Each row is followed by its class.
[-470   58   97  709 -154 -239 -298 -518 -191 -586   31  417 -302  198
  -40   41  -51 -167  276 -285   85  -43  -43  -80 -260  340   70  222
   52  232  358  164 -180 -427  176 -153]	dalem
[-573   64   90  561  -56 -107 -177 -658 -200 -630   22  575 -272  127
   40  139   32 -383  247 -439  -79 -203   97 -133 -210  292  -68  264
  -59  223   61  249 -172 -572  234 -233]	fuv
[  77 -241  -44 -534  -76  -60  311  358 -254 -157 -229  -19 -649   11
  583  290  479  -57 -240 -511  419  368  -47  104 -134  -12 -229 -143
 -121 -266 -489  327  123 -401 -489  568]	dalem
[-281  116  167  416   85  -66  -86 -665 -370 -597   57  530 -262   49
  -82   16 -156 -160  383 -444 -140 -119   82 -167 -336  165  272  170
   87   29  267  271  -83 -413   42 -286]	dalem
[ -46  -73 -169   68 -140 -402  110 -286 -160  741   -1   88  152 -200
 -285 -278 -754  577  151 -578 -560  105 -310 -584 -364   80 -267   81
 -190  432  -17 -193 -442   19   83   76]	dalem
[ -23 -105 -243   32  -55 -103  217 -268 -227  616   76   58 -130 -248
 -185 -254 -877  594   86 -502 -792    2 -197 -714 -230  -83 -212  195
 -444  505 -104 -168 -398   62  210  213]	takud
[ -13  -40 -184  -54  -17 -308  256 -305 -203  730   21  193  109 -225
 -222 -216 -738  495   55 -598 -608    7 -259 -613 -275   43 -229  100
 -301  330  -40 -146 -399   50  120  154]	vuf
[ 225 -126  528   78 -235 -182  176 -297  490 -101   72  -35  147 -219
 -151  354 -494  345   77  -93  164  -65  123  238 -187  349  353  257
  602   82 -127  -99   -4 -258  279 -456]	takud
[-461   36   44  695 -210 -281 -273 -581 -180 -633   35  349 -341  226
  -62    8 -132 -123  269 -248  126  -60  -90 -120 -287  441   90  200
   94  240  443  148 -133 -362  174 -100]	zof
[ 228 -211  441   54 -203 -135  222 -363  448  -86   -5   71   -8 -183
  -45  330 -422  243  -19 -121  175 -175  145  121  -10  285  354  146
  396 -103 -124    4   17 -275  318 -252]	takud
[  88   -1  387   71 -267  -70  114 -268  602  -58  114  -73  161 -205
  -63  502 -346  110  -78   69  247  -95   88  245  -57  334  332  238
  522 -124 -347  -43  -83 -234  330 -542]	Kave
[ 184 -115  486  180 -261 -199  187 -268  540  -86   83  -45  159 -160
 -155  353 -440  233   87  -82  252  -87  136  278 -206  384  332  234
  620   24 -124 -105   31 -279  292 -460]	fuv
[ 116  -77  430  159 -287 -169  180 -271  586  -80   84  -16  132 -138
 -166  424 -399  250   89  -55  283  -21   80  284 -188  345  337  202
  596   32 -127 -108  -18 -247  283 -481]	gulam
[-231  277 -397  559  141  116   75  257   25 -262  359 -135  -76  128
 -129 -227 -251  -46  312 -223 -438 -296 -431  251 -303  -96 -275   97
   84  301  154    8 -160   19  426 -139]	zutad
[-166  183 -424  424   90  106  182   61   61 -260  229   14   38  203
  -63 -165 -221  -40  243 -273 -534 -421 -294  196 -259  -53 -303  130
   63  440   26   28 -142  -33  308 -116]	fuv
[   1  -61 -137  -45  -88 -370  101 -288 -226  739   27  165   75 -251
 -285 -283 -713  601  131 -634 -565   74 -322 -631 -332   57 -315   47
 -270  384  -68 -178 -335   -7  141  190]	sepin
[ -12 -205   34 -277  -68   62  182  678 -316 -131 -350 -251 -748  -35
  714  194  565  -80 -207 -567  213  427  -37  233 -264 -185 -319  -59
 -215 -347 -756  420    3 -562 -347  634]	takud
[ 125   10  421   80 -251  -78  119 -292  609  -87   98  -60  115 -213
   18  536 -381  127  -51   17  250 -100  114  275   12  338  337  271
  576 -207 -323  -10 -186 -222  309 -613]	takud
[  77    9  378  163 -266  -82   86 -334  619 -154   77 -126  121 -198
  -72  505 -369  127  -38   32  281 -105  106  282 -115  352  353  235
  563 -183 -349 -120 -150 -247  380 -571]	Kave
[-594   41   29  580  -81  -97 -129 -662 -251 -665   79  592 -322  193
   80  168    4 -409  228 -461  -95 -151   75 -175 -176  285  -69  290
  -65  227  124  270 -193 -575  243 -245]	sepin
[-617   30   80  657  -69  -70 -182 -690 -224 -723   89  585 -300  210
  -32   97   54 -380  249 -322  -60 -164   64 -132 -173  296  -43  306
  -23  318  174  199 -159 -539  285 -268]	zof
[  75    8  424  149 -232 -142  158 -270  674 -124   77  -74  136 -175
  -26  533 -375  154  -79   28  245 -133   55  293  -83  347  289  269
  523 -167 -358  -31 -165 -299  351 -566]	zof
[ 201 -174  425  109 -237 -183  202 -243  508    8   20  -19   60 -161
  -25  358 -396  206  -32 -134  154  -81  115  178  -48  303  363  190
  460  -28  -62  -17   -9 -256  272 -300]	zutad
[ -41  -82 -123  -12  -44 -364  119 -227 -178  705    0  115  142 -269
 -236 -255 -686  519   93 -600 -520  119 -292 -540 -342   61 -304   83
 -243  314   -7 -137 -401    7   95  152]	zof
[ 145 -221  -79 -544   -1   14  269  390 -169 -132 -204  -59 -662   34
  571  303  520  -18 -260 -464  325  353  -82  140 -122  -21 -178 -120
  -80 -262 -497  398  184 -380 -473  563]	zutad
[ -71 -178 -242   92  -79 -151  181 -245 -146  603   65    6  -95 -187
 -168 -207 -832  604   97 -491 -761   56 -201 -651 -235  -21 -197  213
 -393  564  -26 -142 -438   28  190  221]	zutad
[ -21   17 -285  119   -1  -92   46 -108 -289  765  -65  -51  -68 -124
 -161 -390 -720  409  215 -447 -730   96  -44 -648 -211    4 -323  169
 -256  361 -308  -20 -243   -3   58  152]	fuv
[-389   -4  123  566 -110 -183 -144 -696 -276 -655   67  630 -139  133
 -108  -51   80 -289  453 -458   12 -107  -23 -167 -284  256   50   30
   35   99  385   32 -102 -498   45 -190]	takud
[ -63  -69 -261  183 -102 -251  219 -378 -219  743   -4   31   12 -187
 -306 -371 -746  564  161 -457 -715  124 -201 -593 -381  106 -186  121
 -144  408 -161 -238 -389   26   71  133]	Kave
[ 165 -129  433  105 -301 -177  172 -260  541  -47   24  -11  170 -194
 -135  384 -419  281   84  -69  186   10  131  221 -170  388  348  186
  562   31 -169  -98  -32 -261  263 -423]	Kave
[-283  353 -233  573   87 -178   54  223  149 -145  189 -160 -108   74
   25  -35 -135   10   61 -292 -351 -264 -492  352 -286    6 -473  107
   37  204 -178   62 -200 -210  389 -174]	Kave
[  50  -70 -110 -530   12  -50  276  589 -223 -181 -306 -289 -676  -84
  559  321  272   20 -250 -542  118  396 -152  203 -193 -205 -219 -114
 -119 -212 -699  395  -39 -417 -483  522]	Kave
[-370   26   76  522  -51  -87 -140 -554 -270 -564   66  501 -248   68
  -76   36  -81 -104  352 -417 -199  -21   16 -153 -350  199  192  187
   38  169  333  252 -230 -421   63 -250]	takud
[-656   23  -49  585  -79 -103 -193 -705 -183 -657   95  613 -288  178
   29  161   13 -418  214 -407 -114 -175   25 -203 -183  340  -65  260
  -76  278  196  275 -148 -524  253 -236]	dalem
[-408  101  100  606 -110 -206 -183 -697 -237 -651   40  695 -110  158
 -103   18  162 -322  464 -464    6  -25  -61 -165 -298  258  111  -16
   36   86  464   50 -171 -500   48 -304]	gulam
[-422   47   65  623 -152 -304 -183 -558 -204 -620    6  499 -332  252
    0   48  -88 -137  231 -264   75  -81  -68 -140 -190  360   78  224
   35  274  368  149 -176 -374   96 -141]	takud
[  51 -178  363  238 -217  -91  175 -404  581 -182   40  -73   20  -45
  -91  400 -185   49  125   35  429  -40  184  283 -131  412  471  180
  682   -9   39   15   81 -196  306 -486]	fuv
[-192  287 -281  423   78 -182  126  150   65 -145  197 -265 -178  122
   97 -132 -220  -38  221 -341 -359 -199 -404  251 -439  -50 -430  176
   85  275 -274  -71 -113 -130  311  -83]	dalem
[-325  326 -377  592  127   32   72  258   20 -326  373 -124 -126  151
 -118 -212 -268  -15  260 -185 -372 -312 -478  271 -331  -90 -343  110
   62  269  122   66 -194  -27  420 -139]	sepin
[-260  312 -403  497  140  115  112  286   42 -189  354 -161 -154  153
 -110 -219 -276  -46  281 -168 -420 -268 -439  241 -271  -87 -276   76
   90  232  106  102 -137   57  422  -94]	zutad
[ -74 -239 -114 -199 -134   10  284  637 -247  -49 -342 -253 -693   64
  616  172  558 -136 -178 -512  182  475  -37  182 -271 -180 -276  -86
 -200 -157 -656  340   13 -513 -385  655]	Kave
[-451   50   63  630 -186 -241 -300 -550 -227 -646   12  371 -276  248
  -46  -30 -157 -140  248 -241   38 -107 -119 -103 -255  384   58  200
   74  194  313  152 -141 -373  126  -77]	vuf
[-316  326 -344  578  151   -5  104  319   36 -264  360 -165 -152  110
 -130 -260 -328  -38  277 -202 -438 -275 -454  274 -340 -113 -356  134
   45  317   94   63 -171  -47  428  -83]	vuf
[ -54  -61 -132  -40 -109 -419  168 -193 -193  663   12  133   94 -194
 -227 -250 -732  574   93 -616 -513  145 -374 -560 -384  101 -354   80
 -208  338  -82 -131 -398  -25   26  151]	zof
[ -31  -25 -243   69  -46 -134  132 -110 -261  894  -41  -82  -82 -187
 -117 -309 -780  431  129 -454 -733   86  -31 -663 -178    6 -305  231
 -299  474 -322   40 -219  -35   89  186]	dalem
[-462   40   76  711 -210 -289 -287 -608 -190 -584   20  470 -277  276
  -71   10  -39 -193  296 -279   75  -80  -43 -144 -255  437   70  210
   88  335  420  136 -131 -399  211 -159]	fuv
[  31 -188  316  204 -245  -73   67 -379  602 -142   12 -107  -29  -51
 -127  371 -190  132   88   55  389   72   99  239 -126  444  361  119
  646  -47  -80  -47  130 -187  383 -391]	Kave
[  36 -249  -39 -318  -84   15  300  569 -297  -96 -312 -241 -704    5
  619  149  477  -92 -205 -526  193  375  -22  167 -256 -183 -238  -56
 -167 -177 -637  336   88 -487 -399  663]	takud
[ -15 -159  -72 -380  -92  -57  258  581 -223  -60 -230 -268 -689  -39
  555  324  314  -28 -290 -526  152  349 -108  241 -157 -193 -329  -45
 -173 -251 -746  380   39 -433 -467  508]	takud
[  10 -172   17 -364 -115  -19  319  628 -255 -108 -369 -223 -712   34
  661  206  505 -133 -188 -549  241  413  -44  240 -266 -203 -279 -105
 -173 -252 -789  362   76 -519 -369  658]	Kave
[  31  -74 -138  -55  -53 -336  192 -283 -137  774  -29  266  115 -224
 -247 -223 -696  605  111 -618 -606   70 -360 -615 -229   72 -291   10
 -310  326  -84 -155 -469   -6  144  181]	zutad
[   7 -257  -46 -355 -129  -13  280  619 -238 -152 -323 -233 -672   49
  630  171  531  -67 -224 -469  243  403  -32  201 -263 -161 -264  -88
 -179 -213 -634  349   60 -472 -449  675]	zof
[ -48 -168  -73 -397  -33 -113  265  590 -190  -55 -274 -313 -702  -32
  575  300  343  -73 -215 -563  128  398  -99  213 -211 -182 -267  -78
 -161 -252 -700  315   33 -437 -399  619]	zutad
[  40  -84 -239   32 -105  -61  182 -117 -207  878  -86   48  -73 -128
 -100 -306 -635  417  102 -350 -745  116   49 -677  -29  -11 -262  200
 -348  513 -284  -13 -260   19  120  217]	zof
[-288  256 -399  653   98   23  125  198  -13 -231  343 -168 -150  160
 -200 -311 -367   -6  340 -192 -437 -261 -444  227 -331  -49 -304   64
  123  276  167   -3 -179   34  425 -124]	fuv
[-595   76   62  560  -31 -128 -199 -635 -269 -718   71  584 -329  158
   59  120   20 -368  226 -458  -69 -153    8 -116 -247  316  -92  274
  -23  180  160  246 -128 -520  219 -211]	takud
[  48 -153 -112 -450  -72  -20  285  568 -227  -12 -298 -360 -641  -32
  517  230  275    4 -268 -487  134  372  -81  191 -200 -210 -252  -74
 -109 -160 -747  349  101 -404 -530  601]	Kave
[-123 -131 -305   83  -87 -160  114 -267 -125  619   53   12 -126 -189
 -199 -230 -772  559  148 -500 -737   67 -257 -686 -290   41 -213  149
 -361  502  -86 -185 -345   53  237  254]	zutad
[  72   49  431   48 -292  -91   59 -278  723  -47   82  -85  188 -219
  -53  581 -376  115  -94   94  230  -33   86  264  -40  407  308  261
  587 -109 -416  -38 -112 -258  399 -618]	Kave
[  -7 -137  -75 -365  -76  -34  308  587 -161  -56 -286 -308 -669   -9
  539  358  366  -67 -243 -474  212  423  -84  257 -159 -216 -200  -70
 -100 -175 -682  364    7 -453 -488  514]	dalem
[ 194 -122  517  104 -202 -133  211 -254  559  -88  121  -17  237 -140
 -188  378 -402  248  125  -33  183  -81  119  317 -182  282  443  237
  622  113    1  -25   41 -222  230 -499]	zutad
[-638   89   61  610  -64  -91 -192 -671 -197 -730   69  575 -257  204
   32  164   40 -436  197 -325  -80 -167   69 -146 -182  372  -55  279
  -22  239  163  184 -138 -506  273 -299]	fuv
[ 228 -104  482  111 -211 -157  167 -323  548 -149   67  -43  188 -197
 -164  387 -493  248  108  -41  209  -65  134  292 -164  404  464  212
  705   -5  -25  -37   33 -195  256 -568]	fuv
[  47 -179  -46 -449  -44  -74  275  581 -184  -19 -283 -329 -665  -57
  589  322  312    3 -233 -569  160  395  -98  241 -178 -197 -249  -56
 -126 -218 -700  391   -4 -452 -505  580]	zutad
[-496   18   49  600 -226 -330 -259 -558 -123 -601  -27  432 -266  274
   43   37 -113 -208  260 -338    0  -27 -113 -122 -292  400   30  229
   64  309  359  206 -142 -396  118  -94]	vuf
[ -27  -59 -122  -74  -79 -320  183 -210 -174  769  -49  119  164 -243
 -208 -238 -714  573  102 -636 -593  101 -281 -624 -350   36 -303   41
 -300  348  -51 -178 -462   36  121  171]	fuv
[-196  164 -432  358  105   69  221  111  145 -129  193  -66    9  175
   -5 -138 -189  -65  158 -213 -558 -387 -325  170 -240  -97 -277  144
   -7  447  -74   -1 -141  -14  350   -2]	zutad
[-304   11  104  497  -45  -40 -194 -633 -239 -500   62  499 -252  120
  -64   49  -15 -105  396 -365 -138  -39   77 -141 -252  271  246  158
  112   92  312  248  -82 -359   52 -273]	zutad
[-419   68  112  573 -159 -274 -234 -592 -230 -507   16  445 -314  227
  -77   18 -125 -120  246 -269   19  -98  -48 -120 -153  350   56  203
   52  252  289  158 -131 -358  150 -102]	vuf
[-175  306 -207  356   88  -32   26  284  145 -142  203 -112   52   70
  -55 -135 -161   90  102 -174 -421 -299 -484  357 -236  -28 -412    1
  107  134 -114   89 -119  -45  272 -155]	fuv
[ 204 -149  449  191 -242 -210  295 -356  539   26   -8   60  -23 -164
  -50  373 -396  223  -42 -132  234 -120  135  165  -16  274  314  176
  386  -75 -131 -115  -69 -271  370 -303]	takud
[  26  -87 -224    9  -52 -189   92 -119 -340  780  -43    4 -100 -195
  -90 -316 -773  433  161 -422 -691  144  -25 -699  -91   64 -228  180
 -257  342 -292   19 -256  -12   38  128]	dalem
[-148 -105 -230  152 -100 -202  201 -250 -148  632   94    0 -207 -215
 -216 -167 -899  546  100 -492 -626   32 -200 -623 -297    4 -229  215
 -389  447 -165 -119 -345  -19  259  230]	dalem
[  31  -25 -229   73  -56  -76   99 -146 -283  799  -24   43  -41 -182
 -170 -333 -646  431  188 -345 -662  119   -3 -624  -83   40 -216  182
 -228  381 -256   -3 -294   29   51   86]	zof
[-233  134 -451  398   28   21  117   88  109 -159  185  -50  -51  150
   27 -187 -222  -45  173 -229 -597 -317 -339  145 -176  -19 -360  110
   27  417  -54   41 -146  -13  397  -44]	sepin
